Below is a small trained network, with its code and all its weights. Each question gives an input and a class and asks what happens when units are switched off, that is, made to give their printed mean instead of their output.

import numpy as np


def w(rows, s, z=0):
    codes = np.array(rows[::2]) - 128.0
    scale = np.full(codes.shape[1], s)
    scale[-1] = z or s
    return codes * scale


def norm(h):
    return h / np.sqrt((h * h).mean(-1, keepdims=True) + 1e-5)


def f(y):
    return np.maximum(y, 0)


def log_softmax(a):
    a = a - a.max(-1, keepdims=True)
    return a - np.log(np.exp(a).sum(-1, keepdims=True))


def net(x, mask):
    res = np.array(x, float).reshape(1, 7) / 4 @ E
    u = 0
    for l in range(3):
        y = f(norm(res) @ A[l][:, :-1].T + A[l][:, -1])
        res = res + np.where(mask[u : u + 4], y, B[l][:, -1]) @ B[l][:, :-1]
        u += 4
    return log_softmax(norm(res)[-1] @ U[:, :-1].T + U[:, -1])


A, B = {}, {}
E = w([
[16,97,10,98,62,115,89],'x0',
[84,40,169,181,109,24,188],'x1',
[127,120,120,133,143,162,176],'x2',
[131,129,129,125,128,125,131],'x3',
[3,139,206,97,152,186,99],'x4',
[128,117,125,133,133,148,148],'x5',
[126,146,134,117,121,103,105],'x6',
],0.0052)
A[0] = w([
[91,131,203,34,166,183,117,44],'L0N0',
[148,153,93,185,116,136,208,185],'L0N1',
[2,159,194,95,159,164,128,89],'L0N2',
[152,186,141,77,155,233,73,4],'L0N3',
],0.0063,0.0023)
B[0] = w([
[184,88,97,217,151,143,45,211],'L0N0',
[124,191,112,113,140,73,85,201],'L0N1',
[141,82,80,228,114,120,110,254],'L0N2',
[95,100,150,2,158,116,154,223],'L0N3',
],0.01,0.0045)
A[1] = w([
[78,153,216,189,151,51,161,108],'L1N0',
[47,87,91,25,94,147,100,140],'L1N1',
[115,46,106,126,159,112,171,95],'L1N2',
[185,140,254,136,183,137,118,7],'L1N3',
],0.0072,0.0017)
B[1] = w([
[97,104,129,71,154,123,125,227],'L1N0',
[163,175,166,121,120,158,207,253],'L1N1',
[156,158,176,74,110,172,131,190],'L1N2',
[103,162,139,148,7,129,161,224],'L1N3',
],0.012,0.0042)
A[2] = w([
[245,150,91,139,155,58,130,91],'L2N0',
[140,146,159,229,70,163,138,253],'L2N1',
[86,2,147,135,130,68,198,154],'L2N2',
[99,173,122,235,53,160,218,184],'L2N3',
],0.0061,0.0022)
B[2] = w([
[82,60,78,209,206,208,30,210],'L2N0',
[97,118,32,115,149,70,126,239],'L2N1',
[187,191,159,76,254,232,136,228],'L2N2',
[113,112,128,145,27,43,115,254],'L2N3',
],0.0095,0.0048)
U = w([
[161,18,64,254,230,106,17,215],'0',
[205,167,242,36,244,162,172,161],'1',
[130,120,100,154,13,4,166,8],'2',
],0.0072,0.0012)

Each question gives the input, the list of numbers given to net, and the class t.
The units are the neurons (one row each of A and B). Each row of codes is followed by its name. A weight is (code - 128) times the scale printed after its matrix; where a second scale follows, it is the last column's (A, B and U).
mask holds one flag per neuron, layer by layer. A switched-off neuron (its flag False) gives its mean, the last column of its row in B, instead of its output. The means were averaged over made-up inputs and are rounded, as every weight is.
A unit's drop is (log p(t) with every unit on - log p(t) with that unit switched off) / (log p(t) with every unit on - log p(t) with every unit switched off).
The circuit of an input: a set's keep is (log p(t) with only the set's units on - log p(t) with every unit switched off) / (log p(t) with every unit on - log p(t) with every unit switched off). Starting from all 12 units, units are removed one at a time, each time the one whose removal leaves the highest keep (on an exact tie, the one counted first), for as long as the keep stays at least 0.8.
units of the circuit, in order: the units of the circuit, biggest drop first
top k neurons: the k neurons with the biggest drops, biggest first
k most important neurons of layer l: the k neurons of layer l with the biggest drops, biggest first
drop when u is switched off: that unit's drop, to one decimal
input [-5,2,5,1,-2,1,7], class 2: units of the circuit, in order => L1N3
input [5,7,-2,-3,-2,-3,-6], class 1: top 2 neurons => L2N2; L1N3
input [-2,-4,7,-7,5,2,-7], class 0: top 3 neurons => L0N0; L0N2; L2N2
input [6,5,-8,-2,-6,-8,0], class 0: top 4 neurons => L1N3; L0N3; L2N0; L2N2
input [-7,-6,7,-3,-1,-6,-5], class 2: top 4 neurons => L1N3; L2N2; L1N0; L1N2
input [-1,4,-7,-3,-3,4,4], class 1: top 4 neurons => L0N0; L1N0; L2N2; L0N2
input [-5,-5,-6,2,5,2,-4], class 0: 2 most important neurons of layer 2 => L2N2; L2N3
input [-5,5,3,-4,8,-1,4], class 0: top 2 neurons => L0N2; L0N0
input [8,8,3,0,-4,1,-8], class 1: top 3 neurons => L2N2; L1N3; L0N2
input [-7,2,2,4,-5,6,-2], class 2: top 3 neurons => L1N3; L0N2; L0N0
input [-6,-2,-4,3,-4,3,0], class 2: top 3 neurons => L1N3; L0N2; L0N0
input [-2,5,4,6,7,-7,-2], class 0: top 3 neurons => L0N2; L0N0; L0N3
input [-6,-5,-8,-1,2,-1,8], class 2: top 3 neurons => L1N3; L2N2; L1N0
input [-6,4,0,4,5,-2,8], class 2: 2 most important neurons of layer 2 => L2N0; L2N3
input [1,8,-2,-8,-5,0,3], class 1: units of the circuit, in order => L2N2
input [7,-8,8,0,-1,3,-7], class 1: 2 most important neurons of layer 0 => L0N3; L0N2
input [-2,8,-7,-6,-5,8,-8], class 1: 2 most important neurons of layer 0 => L0N0; L0N2
input [7,8,-4,2,0,-2,-6], class 1: top 2 neurons => L2N2; L1N3
input [-7,-5,4,7,3,-2,-4], class 2: drop when L1N3 is switched off => 1.1
input [-4,4,-4,-4,8,1,-2], class 0: drop when L2N2 is switched off => 0.0
input [-8,1,4,-4,6,-2,-8], class 2: drop when L2N3 is switched off => 0.1
input [-6,3,6,-2,1,-8,-5], class 2: drop when L1N3 is switched off => 1.8
input [-7,5,-1,3,2,3,-6], class 2: most important neuron of layer 0 => L0N3
